[[ -1 -43 -18  25 -38  27  -6 -40]
 [ 10 -19  20  -2 -10 -35   7  34]
 [-27 -11 -20 -26 -11 -11 -44  -7]
 [ 19   1  22 -52 -54  14  26 -30]
 [ 33   5 -51 -42 -35  45  11   1]]
->
[[ -6 -40  -1 -43 -18  25 -38  27]
 [  7  34  10 -19  20  -2 -10 -35]
 [-44  -7 -27 -11 -20 -26 -11 -11]
 [ 26 -30  19   1  22 -52 -54  14]
 [ 11   1  33   5 -51 -42 -35  45]]

[[ 44  38 -13 -50  21  39   8  -7]
 [-22  19 -14 -33 -24 -10  12 -10]]
->
[[  8  -7  44  38 -13 -50  21  39]
 [ 12 -10 -22  19 -14 -33 -24 -10]]

[[ 42 -14  44  -3 -21  25 -35 -19 -19  -6  21]
 [-22  46  46  43  43  26 -11  27  23 -11 -36]
 [ -6 -18  21  -4  13  30 -44 -44  -3 -29  42]
 [ 32 -28  -8  -1 -14  23  10  30  43  44 -40]
 [-37   2  25   1   9 -34  19  -3  44  -1 -39]
 [ 45  36 -22  11  30  -1 -46 -34 -16   3  35]
 [-35   5  16  23 -43  44  32  18  44   1  -9]]
->
[[ -6  21  42 -14  44  -3 -21  25 -35 -19 -19]
 [-11 -36 -22  46  46  43  43  26 -11  27  23]
 [-29  42  -6 -18  21  -4  13  30 -44 -44  -3]
 [ 44 -40  32 -28  -8  -1 -14  23  10  30  43]
 [ -1 -39 -37   2  25   1   9 -34  19  -3  44]
 [  3  35  45  36 -22  11  30  -1 -46 -34 -16]
 [  1  -9 -35   5  16  23 -43  44  32  18  44]]

[[ 34 -35 -32  34  34  35  34  33]
 [-46  47  44 -46 -45 -45 -46 -42]
 [-45  46  44 -46 -44 -44 -46 -41]
 [-44  45  43 -45 -43 -44 -45 -40]
 [-31  32  30 -32 -31 -31 -32 -29]
 [-30  31  29 -31 -29 -30 -31 -27]
 [-24  24  23 -24 -24 -23 -24 -22]
 [ 48 -49 -47  49  47  47  49  44]
 [ 33 -34 -32  34  32  33  34  31]
 [-25  26  24 -26 -25 -26 -26 -24]]
->
[[ 34  33  34 -35 -32  34  34  35]
 [-46 -42 -46  47  44 -46 -45 -45]
 [-46 -41 -45  46  44 -46 -44 -44]
 [-45 -40 -44  45  43 -45 -43 -44]
 [-32 -29 -31  32  30 -32 -31 -31]
 [-31 -27 -30  31  29 -31 -29 -30]
 [-24 -22 -24  24  23 -24 -24 -23]
 [ 49  44  48 -49 -47  49  47  47]
 [ 34  31  33 -34 -32  34  32  33]
 [-26 -24 -25  26  24 -26 -25 -26]]

[[  0  11  -2  -1   3   8  12 -42   5   2  10   4]
 [ -8  -9  -6  -8   8 -10  -9   1   6   8 -10  -9]
 [  7  11   5   7  -6  11  11  -3  -4  -6  11   8]
 [  9  -3  10  12  -8  -1  -3  14 -10  -7  -2   2]
 [ 14   0  11  17  -9   2   0   9 -10  -8   1   5]
 [  1  10  -1   0   2   8  11 -26   3   1  10   5]
 [ 17   6  11  17 -18   9   6   4 -16 -16   7  11]
 [-17  -1 -11 -19  10  -3  -1  -8  11   9  -2  -6]]
->
[[ 10   4   0  11  -2  -1   3   8  12 -42   5   2]
 [-10  -9  -8  -9  -6  -8   8 -10  -9   1   6   8]
 [ 11   8   7  11   5   7  -6  11  11  -3  -4  -6]
 [ -2   2   9  -3  10  12  -8  -1  -3  14 -10  -7]
 [  1   5  14   0  11  17  -9   2   0   9 -10  -8]
 [ 10   5   1  10  -1   0   2   8  11 -26   3   1]
 [  7  11  17   6  11  17 -18   9   6   4 -16 -16]
 [ -2  -6 -17  -1 -11 -19  10  -3  -1  -8  11   9]]

[[ 12   0 -41  31  20  39 -39  47 -47]
 [-29  52 -15  -8  12  -5 -15  31  44]]
->
[[ 47 -47  12   0 -41  31  20  39 -39]
 [ 31  44 -29  52 -15  -8  12  -5 -15]]

[[-48  35  14  12  17]
 [ -9 -34 -19   9  10]]
->
[[ 12  17 -48  35  14]
 [  9  10  -9 -34 -19]]

[[-13  31  -1 -36  13 -17 -12]
 [ -7  15  -8 -36  24  -7 -13]
 [-13  40  14 -36 -14 -31  -1]
 [-12  22  -5 -36  24 -10 -15]
 [-15  37   9 -36  -6 -29  -5]
 [ -9  17  -5 -36  22  -6 -14]
 [-15  35   9 -36   2 -26  -7]
 [-13  34   3 -36   7 -18  -9]
 [-11  27  -2 -36  14 -15 -15]
 [-12  26  -2 -36  19 -15 -13]]
->
[[-17 -12 -13  31  -1 -36  13]
 [ -7 -13  -7  15  -8 -36  24]
 [-31  -1 -13  40  14 -36 -14]
 [-10 -15 -12  22  -5 -36  24]
 [-29  -5 -15  37   9 -36  -6]
 [ -6 -14  -9  17  -5 -36  22]
 [-26  -7 -15  35   9 -36   2]
 [-18  -9 -13  34   3 -36   7]
 [-15 -15 -11  27  -2 -36  14]
 [-15 -13 -12  26  -2 -36  19]]
---
[[  5  -2 -17]
 [  7 -14 -26]
 [ 14 -11 -55]
 [ -2  -8  14]
 [  2  -9  -2]]
->
[[  5  -2]
 [  7 -14]]

[[-23   0  -4   4]
 [-19   0  -5   8]
 [ -8   7  15 -41]]
->
[[-23   0]
 [-19   0]]

[[-10   6   5]
 [-41  24  49]]
->
[[-10   6]
 [-41  24]]

[[-28  -9  50 -50]
 [-23 -28 -25  -6]]
->
[[-28  -9]
 [-23 -28]]

[[-29  32 -44 -27 -19]
 [-11  -7  -3 -22 -20]
 [ 16 -11   8  34  30]
 [-17  19  -4 -43 -41]]
->
[[-29  32]
 [-11  -7]]

[[ 34  16  43  16  -6]
 [ 11 -12 -13 -10   3]]
->
[[ 34  16]
 [ 11 -12]]

[[ 13 -13 -28]
 [  5 -12 -25]
 [  1  19  33]
 [ -2 -20 -41]]
->
[[ 13 -13]
 [  5 -12]]

[[ 31 -52 -18]
 [ -7   9 -20]
 [ 22 -47   9]]
->
[[ 31 -52]
 [ -7   9]]

[[ -6   5 -29]
 [  0  12 -34]
 [ 22  17   9]
 [ 17  33 -46]
 [ -3 -16  38]]
->
[[-6  5]
 [ 0 12]]
